Below are the code and all the weights of a small trained network. Each question names an input and a target symbol and asks about switching units off, where a switched-off unit gives its printed mean instead of its output.

import numpy as np


def w(rows, s, z=0):
    codes = np.array(rows[::2]) - 128.0
    scale = np.full(codes.shape[1], s)
    scale[-1] = z or s
    return codes * scale


def f(y):
    return np.maximum(y, 0)


def softmax(a):
    e = np.exp(a - a.max(-1, keepdims=True))
    return e / e.sum(-1, keepdims=True)


def log_softmax(a):
    a = a - a.max(-1, keepdims=True)
    return a - np.log(np.exp(a).sum(-1, keepdims=True))


def net(x, mask):
    ids = ['γδζηθλμξπσφω'.index(c) for c in x.split()]
    T = len(ids)
    res = E[ids] + P[:T]
    u = 0
    for l in range(2):
        q, k, v = (res @ M[l].T for M in (Q, K, V))
        z = softmax(np.where(np.tri(T) > 0, q @ k.T / 2**0.5, -1e9)) @ v
        res = res + np.where(mask[u], z, O[l][:, -1]) @ O[l][:, :-1]
        u += 1
        y = f(res @ A[l][:, :-1].T + A[l][:, -1])
        res = res + np.where(mask[u : u + 16], y, B[l][:, -1]) @ B[l][:, :-1]
        u += 16
    return log_softmax(res[-1] @ U[:, :-1].T + U[:, -1])


Q, K, V, O, A, B = {}, {}, {}, {}, {}, {}
E = w([
[130,135,90,148,168,98,169,251,141,111],'γ',
[105,116,140,102,185,150,156,162,129,154],'δ',
[99,44,122,106,179,153,166,150,146,174],'ζ',
[133,104,90,79,164,141,158,157,97,194],'η',
[151,124,111,178,167,135,128,170,136,152],'θ',
[169,142,154,195,157,152,82,111,145,144],'λ',
[123,67,124,121,109,93,108,100,98,163],'μ',
[174,70,59,146,114,112,104,132,106,192],'ξ',
[164,74,116,179,112,130,72,72,108,175],'π',
[169,135,145,120,105,114,112,137,62,143],'σ',
[170,169,190,160,97,149,147,187,102,94],'φ',
[115,83,234,193,71,137,126,117,85,91],'ω',
],0.012)
P = w([
[26,121,50,124,199,219,108,87,85,66],'0',
[182,122,106,109,172,145,185,50,121,104],'1',
[99,85,98,129,127,222,89,169,67,98],'2',
[196,138,137,128,134,112,171,86,135,173],'3',
[134,105,137,153,63,196,45,210,81,169],'4',
[146,158,163,146,109,77,168,116,154,235],'5',
[143,113,159,175,30,172,29,254,83,225],'6',
[135,111,189,143,88,98,172,163,154,236],'7',
],0.0088)
Q[0] = w([
[151,177,14,75,133,101,155,2,216,30],'L0H1',
[34,153,117,76,43,209,38,199,149,101],'L0H1',
],0.016)
K[0] = w([
[91,98,38,97,171,190,108,104,118,2],'L0H1',
[27,148,108,130,169,92,142,117,191,143],'L0H1',
],0.023)
V[0] = w([
[130,38,124,105,214,119,97,173,223,169],'L0H1',
[121,171,249,12,203,119,82,150,119,105],'L0H1',
],0.013)
O[0] = w([
[158,115,56,154,35,190,174,69,186,123,140],'L0H1',
[88,73,222,35,139,152,2,145,244,126,1],'L0H1',
],0.0061,0.0036)
A[0] = w([
[95,105,164,109,101,140,153,89,100,2,75],'L0N1',
[103,155,92,136,167,133,58,83,129,150,75],'L0N2',
[117,185,162,79,101,150,164,83,163,96,66],'L0N3',
[135,136,77,95,51,152,82,102,220,66,83],'L0N4',
[79,123,115,145,161,119,26,200,74,117,2],'L0N5',
[67,131,99,110,91,192,76,170,113,101,134],'L0N6',
[156,154,111,108,128,96,208,108,209,122,134],'L0N7',
[155,62,21,151,202,82,71,112,147,160,82],'L0N8',
[202,69,84,148,147,92,135,124,171,91,138],'L0N9',
[159,109,149,107,169,111,132,110,192,151,116],'L0N10',
[153,126,54,196,116,80,29,148,101,52,94],'L0N11',
[102,157,123,117,117,127,112,122,142,131,44],'L0N12',
[177,136,150,110,124,119,109,75,165,133,167],'L0N13',
[142,137,81,102,115,47,148,197,189,85,91],'L0N14',
[110,132,201,90,103,77,128,145,150,131,98],'L0N15',
[50,197,123,115,113,99,129,85,168,99,79],'L0N16',
],0.0073,0.0048)
B[0] = w([
[102,101,125,100,164,178,153,135,102,117,145],'L0N1',
[110,123,149,131,167,105,97,172,116,128,144],'L0N2',
[130,124,127,100,147,126,109,153,111,89,128],'L0N3',
[154,76,82,147,92,183,119,117,151,125,141],'L0N4',
[135,167,182,44,119,209,131,6,150,183,192],'L0N5',
[127,174,139,121,105,174,32,110,122,168,252],'L0N6',
[77,165,188,69,124,166,121,59,184,151,207],'L0N7',
[147,168,181,96,132,115,111,147,98,105,230],'L0N8',
[105,206,177,94,106,123,125,91,117,134,207],'L0N9',
[93,139,75,179,134,112,153,154,100,131,156],'L0N10',
[57,93,148,124,127,146,178,156,130,125,207],'L0N11',
[100,172,138,104,122,119,144,148,109,105,128],'L0N12',
[43,127,170,141,121,89,207,179,117,98,166],'L0N13',
[192,79,103,106,188,220,116,84,110,213,143],'L0N14',
[178,141,105,156,120,99,126,161,94,101,178],'L0N15',
[98,142,117,146,120,163,125,105,116,142,129],'L0N16',
],0.011,0.0026)
Q[1] = w([
[134,73,52,130,65,189,80,154,180,71],'L1H1',
[173,146,139,87,211,69,129,72,128,3],'L1H1',
],0.02)
K[1] = w([
[66,133,49,113,224,154,157,118,185,193],'L1H1',
[108,113,124,83,170,213,129,114,70,4],'L1H1',
],0.025)
V[1] = w([
[87,53,145,142,78,68,92,45,61,104],'L1H1',
[121,114,44,5,81,72,135,154,109,179],'L1H1',
],0.02)
O[1] = w([
[251,56,173,184,77,90,47,52,136,160,144],'L1H1',
[139,165,132,134,249,145,85,2,132,60,1],'L1H1',
],0.0079,0.0038)
A[1] = w([
[165,125,80,138,102,206,104,61,141,88,168],'L1N1',
[53,136,104,93,132,142,6,161,158,70,2],'L1N2',
[103,141,202,77,169,84,81,169,150,126,42],'L1N3',
[158,116,90,128,104,93,218,51,169,113,133],'L1N4',
[153,137,208,99,226,60,174,132,112,137,158],'L1N5',
[132,166,173,85,148,148,101,64,162,116,169],'L1N6',
[150,74,122,117,134,154,15,154,154,101,94],'L1N7',
[167,101,163,83,164,47,113,110,214,97,90],'L1N8',
[73,167,191,69,149,128,120,113,121,144,123],'L1N9',
[131,145,141,68,54,207,82,101,197,129,121],'L1N10',
[109,136,64,160,94,140,223,89,152,122,113],'L1N11',
[117,145,56,154,167,147,89,112,114,52,19],'L1N12',
[188,103,70,178,144,112,169,168,73,132,77],'L1N13',
[139,148,113,100,178,96,202,64,172,70,47],'L1N14',
[165,59,106,161,126,120,71,204,115,106,67],'L1N15',
[173,93,147,133,101,87,183,122,199,136,90],'L1N16',
],0.012,0.0051)
B[1] = w([
[129,211,88,103,83,140,91,153,167,217,254],'L1N1',
[157,187,93,249,152,144,192,140,134,204,190],'L1N2',
[109,158,98,111,74,130,82,87,171,122,158],'L1N3',
[115,166,226,116,159,114,157,191,220,142,193],'L1N4',
[165,81,146,177,85,69,109,152,92,152,205],'L1N5',
[42,63,64,56,142,134,190,97,85,135,247],'L1N6',
[79,182,175,130,176,82,154,145,63,125,184],'L1N7',
[183,76,89,120,128,233,179,153,136,116,154],'L1N8',
[156,112,136,110,190,132,138,131,200,68,240],'L1N9',
[158,73,131,191,152,110,86,143,132,82,214],'L1N10',
[201,153,116,92,131,117,96,101,51,76,232],'L1N11',
[173,25,236,62,46,138,125,121,134,124,203],'L1N12',
[49,128,178,183,114,136,120,79,150,68,240],'L1N13',
[94,148,88,207,145,130,64,128,111,144,194],'L1N14',
[170,141,62,98,132,73,176,103,203,133,238],'L1N15',
[91,132,107,137,144,203,111,88,66,82,219],'L1N16',
],0.016,0.009)
U = w([
[61,114,104,77,48,59,159,254,203,154,192],'γ',
[150,117,107,112,136,145,64,152,226,108,69],'δ',
[228,160,122,62,143,105,202,134,140,125,149],'ζ',
[138,207,95,108,132,48,135,112,124,239,132],'η',
[63,140,69,131,65,171,111,185,21,124,170],'θ',
[137,85,115,74,101,197,179,124,159,229,200],'λ',
[176,136,33,104,87,162,27,124,147,145,54],'μ',
[219,45,140,153,121,65,117,124,84,193,250],'ξ',
[60,89,99,84,180,98,54,117,126,142,202],'π',
[131,147,72,187,142,134,138,164,131,174,23],'σ',
[141,131,53,142,86,112,149,40,181,126,51],'φ',
[124,148,222,123,108,154,69,92,148,159,111],'ω',
],0.0035,0.0025)

Each question gives the input, a string of symbols that net reads in full, and the target symbol t.
The units are the heads (2 rows each of Q, K, V and O) and the neurons (one row each of A and B). Each row of codes is followed by its name. A weight is (code - 128) times the scale printed after its matrix; where a second scale follows, it is the last column's (O, A, B and U).
mask holds one flag per unit, layer by layer, with each layer's heads first. A switched-off unit (its flag False) gives its mean, the last column of its rows in O or B, instead of its output. The means were averaged over made-up inputs and are rounded, as every weight is.
A unit's drop is (log p(t) with every unit on - log p(t) with that unit switched off) / (log p(t) with every unit on - log p(t) with every unit switched off).
The circuit of an input: a set's keep is (log p(t) with only the set's units on - log p(t) with every unit switched off) / (log p(t) with every unit on - log p(t) with every unit switched off). Starting from the 12 units with the biggest drops (on a tie, the unit counted first), units are removed one at a time, each time the one whose removal leaves the highest keep (on an exact tie, the one counted first), for as long as the keep stays at least 0.8.
circuit, biggest first: the units of the circuit, biggest drop first
unit that matters most: the unit with the biggest drop
k most important neurons: the k neurons with the biggest drops, biggest first
k most important neurons of layer l: the k neurons of layer l with the biggest drops, biggest first
drop when u is switched off: that unit's drop, to one decimal
input δ λ δ μ ω η, target φ: unit that matters most => L1H1
input λ μ π θ η δ λ, target σ: circuit, biggest first => [L1N2, L0H1, L1H1, L1N10]
input ζ ω μ ω ξ, target ξ: circuit, biggest first => [L0H1, L1H1, L0N5, L1N10]
input θ θ θ σ μ μ, target ξ: circuit, biggest first => [L0H1, L1N5, L1H1]
input η π ω θ, target φ: circuit, biggest first => [L1H1, L1N15, L1N13, L1N16]
input η σ η λ σ η, target ξ: 2 most important neurons => [L1N5, L1N1]
input σ ω η θ δ η ξ σ, target ξ: circuit, biggest first => [L1N5, L1H1, L0H1]
input η η θ λ λ ξ θ γ, target η: 4 most important neurons => [L0N7, L1N4, L1N1, L1N14]
input η η μ, target λ: 3 most important neurons => [L1N12, L1N6, L1N2]
input φ σ η ζ θ θ λ η, target θ: circuit, biggest first => [L1H1, L1N15, L1N11, L0H1]
input η μ ξ η λ η ζ, target λ: 2 most important neurons => [L1N12, L1N6]
input γ η η θ η θ, target ζ: 2 most important neurons => [L1N11, L0N7]
input η δ η, target σ: 2 most important neurons => [L1N2, L0N6]
input η σ η η η λ σ, target γ: circuit, biggest first => [L1H1]
input η ω μ θ η η, target ζ: 2 most important neurons => [L0N7, L0N6]
input μ δ μ φ σ μ γ, target η: 2 most important neurons => [L1N1, L1N7]
input φ γ η γ σ θ σ, target θ: 2 most important neurons => [L1N15, L1N9]
input π η θ ξ θ, target ω: 2 most important neurons => [L1N13, L1N12]
input μ γ μ η, target λ: 3 most important neurons of layer 1 => [L1N8, L1N6, L1N4]
input θ σ η, target π: 2 most important neurons of layer 0 => [L0N5, L0N6]
input γ σ ω, target π: 2 most important neurons => [L0N5, L1N6]
input ζ δ σ λ μ λ, target λ: 2 most important neurons of layer 1 => [L1N8, L1N6]
input γ θ θ δ, target ζ: most important neuron => [L1N11]
input π η φ ω, target φ: 4 most important neurons => [L1N15, L1N16, L1N13, L0N15]
input δ φ δ η θ δ ξ, target σ: 2 most important neurons of layer 0 => [L0N6, L0N4]
input η η η, target λ: 2 most important neurons of layer 1 => [L1N12, L1N6]
input θ σ θ ζ λ ζ ω λ, target φ: most important neuron => [L1N15]
input ω φ η ζ σ, target μ: 2 most important neurons => [L1N1, L0N4]
input μ η φ, target λ: drop when L1N12 is switched off => 0.6
